Below are the code and all the weights of a small trained network. Each question names an input and a class and asks about switching units off, where a switched-off unit gives its printed mean instead of its output.

import numpy as np


def w(rows, s, z=0):
    codes = np.array(rows[::2]) - 128.0
    scale = np.full(codes.shape[1], s)
    scale[-1] = z or s
    return codes * scale


def f(y):
    return y / 2 * (1 + np.tanh(0.7978845608 * (y + 0.044715 * y**3)))


def log_softmax(a):
    a = a - a.max(-1, keepdims=True)
    return a - np.log(np.exp(a).sum(-1, keepdims=True))


def net(x, mask):
    res = np.array(x, float).reshape(1, 6) / 4 @ E
    y = f(res @ A[0][:, :-1].T + A[0][:, -1])
    res = res + np.where(mask, y, B[0][:, -1]) @ B[0][:, :-1]
    return log_softmax(res[-1] @ U[:, :-1].T + U[:, -1])


A, B = {}, {}
E = w([
[142,229,168],'x0',
[128,129,130],'x1',
[129,125,129],'x2',
[125,131,127],'x3',
[10,133,105],'x4',
[157,129,57],'x5',
],0.013)
A[0] = w([
[157,54,136,254],'neuron 0',
[145,191,6,213],'neuron 1',
[109,76,66,190],'neuron 2',
[125,149,176,99],'neuron 3',
[227,93,117,225],'neuron 4',
[224,186,119,98],'neuron 5',
],0.013,0.0052)
B[0] = w([
[176,88,65,214],'neuron 0',
[167,166,7,220],'neuron 1',
[96,47,62,199],'neuron 2',
[95,166,150,151],'neuron 3',
[202,109,117,245],'neuron 4',
[175,118,165,222],'neuron 5',
],0.011)
U = w([
[172,128,101,244],'0',
[190,202,248,79],'1',
[188,119,81,34],'2',
[210,193,130,108],'3',
[6,19,206,109],'4',
[21,182,206,102],'5',
[100,96,74,61],'6',
],0.011)

Each question gives the input, the list of numbers given to net, and the class t.
The units are the neurons (one row each of A and B). Each row of codes is followed by its name. A weight is (code - 128) times the scale printed after its matrix; where a second scale follows, it is the last column's (A, B and U).
mask holds one flag per neuron, in row order. A switched-off neuron (its flag False) gives its mean, the last column of its row in B, instead of its output. The means were averaged over made-up inputs and are rounded, as every weight is.
A unit's drop is (log p(t) with every unit on - log p(t) with that unit switched off) / (log p(t) with every unit on - log p(t) with every unit switched off).
The circuit of an input: a set's keep is (log p(t) with only the set's units on - log p(t) with every unit switched off) / (log p(t) with every unit on - log p(t) with every unit switched off). Starting from all 6 units, units are removed one at a time, each time the one whose removal leaves the highest keep (on an exact tie, the one counted first), for as long as the keep stays at least 0.8.
circuit, biggest first: the units of the circuit, biggest drop first
most important unit: the unit with the biggest drop
top k neurons: the k neurons with the biggest drops, biggest first
drop of u: that unit's drop, to one decimal
input [2,-7,8,2,7,0], class 5: circuit, biggest first : [neuron 0; neuron 4]
input [-1,6,3,3,3,2], class 6: circuit, biggest first : [neuron 4; neuron 5]
input [-3,-6,-2,1,2,-8], class 4: circuit, biggest first : [neuron 1]
input [0,-2,8,0,5,8], class 6: circuit, biggest first : [neuron 2; neuron 4]
input [7,4,0,7,2,0], class 5: circuit, biggest first : [neuron 4; neuron 0]
input [5,6,-7,2,7,0], class 5: circuit, biggest first : [neuron 4; neuron 0]
input [3,7,2,-2,-6,-5], class 1: circuit, biggest first : [neuron 1; neuron 2]
input [-7,-7,2,5,1,-1], class 4: top 3 neurons : [neuron 1; neuron 4; neuron 2]
input [1,-6,-4,6,6,-6], class 5: top 2 neurons : [neuron 2; neuron 0]
input [2,-8,5,-7,1,-2], class 5: circuit, biggest first : [neuron 4; neuron 1; neuron 0]
input [-2,4,-7,5,2,8], class 6: top 2 neurons : [neuron 2; neuron 5]
input [-1,0,5,2,4,-1], class 4: top 3 neurons : [neuron 1; neuron 4; neuron 0]
input [-3,6,3,-2,1,2], class 6: top 3 neurons : [neuron 2; neuron 5; neuron 4]
input [-4,5,-1,1,5,8], class 6: circuit, biggest first : [neuron 2]
input [-1,-8,3,3,3,2], class 6: top 3 neurons : [neuron 4; neuron 5; neuron 2]
input [1,-6,3,-7,-6,-3], class 1: top 3 neurons : [neuron 1; neuron 2; neuron 5]
input [5,7,-4,8,-1,-5], class 1: drop of neuron 2 : 0.2
input [-5,-1,7,4,1,-5], class 4: drop of neuron 1 : 0.7
input [-2,-5,-5,3,8,-4], class 4: drop of neuron 3 : 0.0
input [8,-2,-7,-4,6,-1], class 5: drop of neuron 4 : 0.1
input [6,4,6,-7,2,-2], class 5: most important unit : neuron 4
